Below is a small trained network, with its code and all its weights. Each question gives an input and a class and asks what happens when units are switched off, that is, made to give their printed mean instead of their output.

import numpy as np


def w(rows, s, z=0):
    codes = np.array(rows[::2]) - 128.0
    scale = np.full(codes.shape[1], s)
    scale[-1] = z or s
    return codes * scale


def norm(h):
    return h / np.sqrt((h * h).mean(-1, keepdims=True) + 1e-5)


def f(y):
    return y / 2 * (1 + np.tanh(0.7978845608 * (y + 0.044715 * y**3)))


def log_softmax(a):
    a = a - a.max(-1, keepdims=True)
    return a - np.log(np.exp(a).sum(-1, keepdims=True))


def net(x, mask):
    res = np.array(x, float).reshape(1, 3) / 4 @ E
    u = 0
    for l in range(2):
        y = f(norm(res) @ A[l][:, :-1].T + A[l][:, -1])
        res = res + np.where(mask[u : u + 5], y, B[l][:, -1]) @ B[l][:, :-1]
        u += 5
    return log_softmax(norm(res)[-1] @ U[:, :-1].T + U[:, -1])


A, B = {}, {}
E = w([
[74,61,137,53,247,97,181,184],'x0',
[116,192,44,190,171,52,224,75],'x1',
[248,13,123,139,160,3,122,216],'x2',
],0.0039)
A[0] = w([
[46,110,153,109,171,179,154,113,7],'0.n0',
[145,195,112,174,149,72,174,101,172],'0.n1',
[93,118,146,97,143,223,134,144,246],'0.n2',
[2,248,99,102,139,183,171,65,200],'0.n3',
[80,124,56,110,246,116,216,128,183],'0.n4',
],0.0064,0.0018)
B[0] = w([
[167,143,124,148,99,136,76,130,152],'0.n0',
[127,152,148,114,124,157,108,162,188],'0.n1',
[115,166,142,132,118,116,146,179,179],'0.n2',
[60,245,188,161,95,160,171,209,254],'0.n3',
[99,165,154,111,129,116,151,110,235],'0.n4',
],0.013,0.0065)
A[1] = w([
[212,142,122,254,53,163,39,60,92],'1.n0',
[95,177,149,13,254,60,202,98,109],'1.n1',
[181,195,61,221,214,99,192,147,59],'1.n2',
[137,89,205,54,204,88,84,202,252],'1.n3',
[158,135,158,64,54,172,5,170,158],'1.n4',
],0.0054,0.0022)
B[1] = w([
[17,70,14,1,125,117,151,110,168],'1.n0',
[192,3,110,173,146,188,23,90,229],'1.n1',
[115,166,229,164,120,148,199,234,144],'1.n2',
[139,206,136,203,135,201,143,65,254],'1.n3',
[28,169,119,106,96,75,174,137,200],'1.n4',
],0.0056,0.0059)
U = w([
[184,88,148,173,213,144,116,67,47],'0',
[90,103,34,8,102,67,134,107,39],'1',
[108,250,176,138,81,129,142,185,254],'2',
],0.012,0.0026)

Each question gives the input, the list of numbers given to net, and the class t.
The units are the neurons (one row each of A and B). Each row of codes is followed by its name. A weight is (code - 128) times the scale printed after its matrix; where a second scale follows, it is the last column's (A, B and U).
mask holds one flag per neuron, layer by layer. A switched-off neuron (its flag False) gives its mean, the last column of its row in B, instead of its output. The means were averaged over made-up inputs and are rounded, as every weight is.
A unit's drop is (log p(t) with every unit on - log p(t) with that unit switched off) / (log p(t) with every unit on - log p(t) with every unit switched off).
The circuit of an input: a set's keep is (log p(t) with only the set's units on - log p(t) with every unit switched off) / (log p(t) with every unit on - log p(t) with every unit switched off). Starting from all 10 units, units are removed one at a time, each time the one whose removal leaves the highest keep (on an exact tie, the one counted first), for as long as the keep stays at least 0.8.
circuit, biggest first: the units of the circuit, biggest drop first
top k neurons: the k neurons with the biggest drops, biggest first
top k neurons in layer l: the k neurons of layer l with the biggest drops, biggest first
drop when u is switched off: that unit's drop, to one decimal
input [-5,-3,8], class 1: top 2 neurons -> 0.n3; 1.n0
input [-5,-8,-1], class 1: top 3 neurons -> 0.n3; 1.n0; 0.n4
input [0,3,2], class 0: top 2 neurons -> 0.n3; 1.n1
input [4,5,5], class 0: top 2 neurons -> 0.n3; 1.n1
input [7,-5,6], class 0: top neuron in layer 0 -> 0.n3
input [3,-5,6], class 0: top 2 neurons -> 0.n3; 0.n1
input [-4,-4,8], class 1: circuit, biggest first -> 0.n3; 1.n0; 0.n2
input [-2,7,3], class 0: top 2 neurons in layer 1 -> 1.n1; 1.n4
input [-7,7,6], class 1: top 2 neurons in layer 1 -> 1.n0; 1.n3
input [-5,-7,-1], class 1: top 4 neurons -> 0.n3; 1.n0; 0.n4; 0.n1
input [1,1,2], class 0: drop when 0.n3 is switched off -> 0.8
input [6,-4,6], class 0: drop when 0.n3 is switched off -> 0.4
input [-7,2,2], class 1: drop when 1.n0 is switched off -> 0.1
input [4,1,2], class 0: drop when 0.n3 is switched off -> 0.6
input [-5,-1,6], class 1: top neuron in layer 0 -> 0.n3
